Below are the code and all the weights of a small trained network. Each question names an input and a class and asks about switching units off, where a switched-off unit gives its printed mean instead of its output.

import numpy as np


def w(rows, s, z=0):
    codes = np.array(rows[::2]) - 128.0
    scale = np.full(codes.shape[1], s)
    scale[-1] = z or s
    return codes * scale


def f(y):
    return np.maximum(y, 0)


def log_softmax(a):
    a = a - a.max(-1, keepdims=True)
    return a - np.log(np.exp(a).sum(-1, keepdims=True))


def net(x, mask):
    res = np.array(x, float).reshape(1, 7) / 4 @ E
    y = f(res @ A[0][:, :-1].T + A[0][:, -1])
    res = res + np.where(mask, y, B[0][:, -1]) @ B[0][:, :-1]
    return log_softmax(res[-1] @ U[:, :-1].T + U[:, -1])


A, B = {}, {}
E = w([
[74,89,188,203,252,102,96,111,38],'x0',
[26,163,59,121,135,182,186,53,71],'x1',
[116,131,124,121,132,128,128,148,136],'x2',
[158,50,82,44,254,103,113,66,197],'x3',
[160,124,138,134,108,127,132,83,101],'x4',
[58,130,136,148,81,36,94,54,232],'x5',
[136,205,90,85,176,91,24,122,103],'x6',
],0.0076)
A[0] = w([
[80,212,92,162,116,62,105,191,119,125],'neuron 0',
[194,105,192,85,115,51,83,200,163,146],'neuron 1',
[122,33,34,77,171,67,109,56,190,43],'neuron 2',
[170,136,58,94,176,190,160,205,60,16],'neuron 3',
[141,105,120,57,166,171,159,160,103,61],'neuron 4',
[75,134,146,142,95,94,113,91,179,23],'neuron 5',
[51,103,80,129,80,42,107,136,167,43],'neuron 6',
[43,109,177,112,99,75,79,19,184,96],'neuron 7',
[169,177,74,10,27,196,145,129,214,83],'neuron 8',
[46,151,43,98,160,201,171,17,123,75],'neuron 9',
[161,38,102,34,206,132,112,71,141,33],'neuron 10',
[117,16,164,155,105,175,254,130,165,254],'neuron 11',
[144,65,66,87,195,116,155,82,178,58],'neuron 12',
[149,198,73,53,148,99,40,123,73,142],'neuron 13',
[43,193,28,130,117,142,144,108,104,100],'neuron 14',
],0.0073,0.0032)
B[0] = w([
[98,132,146,106,79,123,152,103,92,185],'neuron 0',
[217,165,111,214,160,93,98,108,162,238],'neuron 1',
[168,130,184,149,96,98,211,139,75,237],'neuron 2',
[182,57,90,74,118,172,165,128,115,206],'neuron 3',
[162,74,88,141,74,134,153,158,82,175],'neuron 4',
[164,75,81,69,86,191,206,154,71,167],'neuron 5',
[199,57,77,89,94,207,106,154,121,177],'neuron 6',
[154,50,75,71,145,219,130,168,75,216],'neuron 7',
[25,51,205,186,185,246,77,77,156,255],'neuron 8',
[161,169,35,191,193,124,185,102,211,228],'neuron 9',
[65,163,156,162,85,123,228,168,109,230],'neuron 10',
[119,192,122,3,157,27,70,65,163,255],'neuron 11',
[65,166,202,143,71,102,197,170,145,213],'neuron 12',
[75,132,173,30,89,81,77,117,175,221],'neuron 13',
[222,177,142,172,167,86,163,142,174,204],'neuron 14',
],0.0068,0.008)
U = w([
[118,126,144,127,141,131,122,130,141,255],'0',
[186,38,66,85,96,179,140,171,80,37],'1',
[71,191,199,192,28,124,192,194,124,84],'2',
[204,167,84,233,199,115,108,136,229,78],'3',
[15,39,200,194,244,183,70,90,118,115],'4',
[103,125,124,121,145,122,110,141,149,190],'5',
[87,168,137,1,151,70,76,106,168,66],'6',
],0.0087,0.0077)

Each question gives the input, the list of numbers given to net, and the class t.
The units are the neurons (one row each of A and B). Each row of codes is followed by its name. A weight is (code - 128) times the scale printed after its matrix; where a second scale follows, it is the last column's (A, B and U).
mask holds one flag per neuron, in row order. A switched-off neuron (its flag False) gives its mean, the last column of its row in B, instead of its output. The means were averaged over made-up inputs and are rounded, as every weight is.
A unit's drop is (log p(t) with every unit on - log p(t) with that unit switched off) / (log p(t) with every unit on - log p(t) with every unit switched off).
The circuit of an input: a set's keep is (log p(t) with only the set's units on - log p(t) with every unit switched off) / (log p(t) with every unit on - log p(t) with every unit switched off). Starting from the 12 units with the biggest drops (on a tie, the unit counted first), units are removed one at a time, each time the one whose removal leaves the highest keep (on an exact tie, the one counted first), for as long as the keep stays at least 0.8.
circuit, biggest first: the units of the circuit, biggest drop first
most important unit: the unit with the biggest drop
k most important neurons: the k neurons with the biggest drops, biggest first
input [1,6,-5,-2,-4,-5,-4], class 3: most important unit => neuron 9
input [5,1,-3,2,-4,-6,0], class 1: circuit, biggest first => (neuron 8; neuron 3)
input [4,6,2,6,6,7,-3], class 1: circuit, biggest first => (neuron 7; neuron 8)
input [-4,-8,-6,4,8,8,-1], class 1: 3 most important neurons => (neuron 7; neuron 5; neuron 6)
input [-7,-3,3,-6,-7,-3,-4], class 4: circuit, biggest first => (neuron 8; neuron 10)
input [-3,2,-5,-3,7,-1,-5], class 5: circuit, biggest first => (neuron 11; neuron 2)
input [0,-4,-5,-1,4,6,-4], class 1: circuit, biggest first => (neuron 7; neuron 5)
input [0,7,5,3,2,-2,-8], class 6: 2 most important neurons => (neuron 11; neuron 1)
input [2,-5,5,6,-3,4,4], class 2: circuit, biggest first => (neuron 10; neuron 2; neuron 12)
input [-5,-6,3,5,5,6,-3], class 1: 3 most important neurons => (neuron 7; neuron 6; neuron 5)
input [5,1,-3,8,5,-4,-3], class 2: circuit, biggest first => (neuron 10; neuron 12)
input [0,4,-3,0,4,-7,-8], class 6: 2 most important neurons => (neuron 11; neuron 7)
input [-4,-1,8,4,4,5,8], class 0: 3 most important neurons => (neuron 11; neuron 2; neuron 8)
input [-7,-8,3,2,5,8,1], class 1: circuit, biggest first => (neuron 7; neuron 6)
input [7,8,-8,-4,-7,4,-8], class 0: circuit, biggest first => (neuron 8; neuron 11)
input [6,-8,4,-6,7,0,-1], class 3: most important unit => neuron 1
input [1,-3,2,0,-4,-3,8], class 6: 2 most important neurons => (neuron 13; neuron 8)
input [4,6,0,0,-2,-2,4], class 3: circuit, biggest first => (neuron 9; neuron 14)
input [1,4,-3,6,-1,-4,-4], class 2: circuit, biggest first => (neuron 10; neuron 12)
input [4,7,-3,6,7,3,-5], class 3: most important unit => neuron 9
input [-1,-1,-5,1,3,8,-4], class 1: circuit, biggest first => (neuron 7; neuron 5)
input [6,3,6,8,3,7,-2], class 2: circuit, biggest first => (neuron 12; neuron 2)
input [-7,6,3,1,1,4,0], class 4: 2 most important neurons => (neuron 8; neuron 1)
input [5,-4,1,2,-2,-2,7], class 6: 3 most important neurons => (neuron 13; neuron 8; neuron 9)
input [2,-5,-3,7,1,-5,-8], class 6: 2 most important neurons => (neuron 11; neuron 8)
input [6,5,-1,-4,-3,-4,8], class 6: 2 most important neurons => (neuron 13; neuron 8)
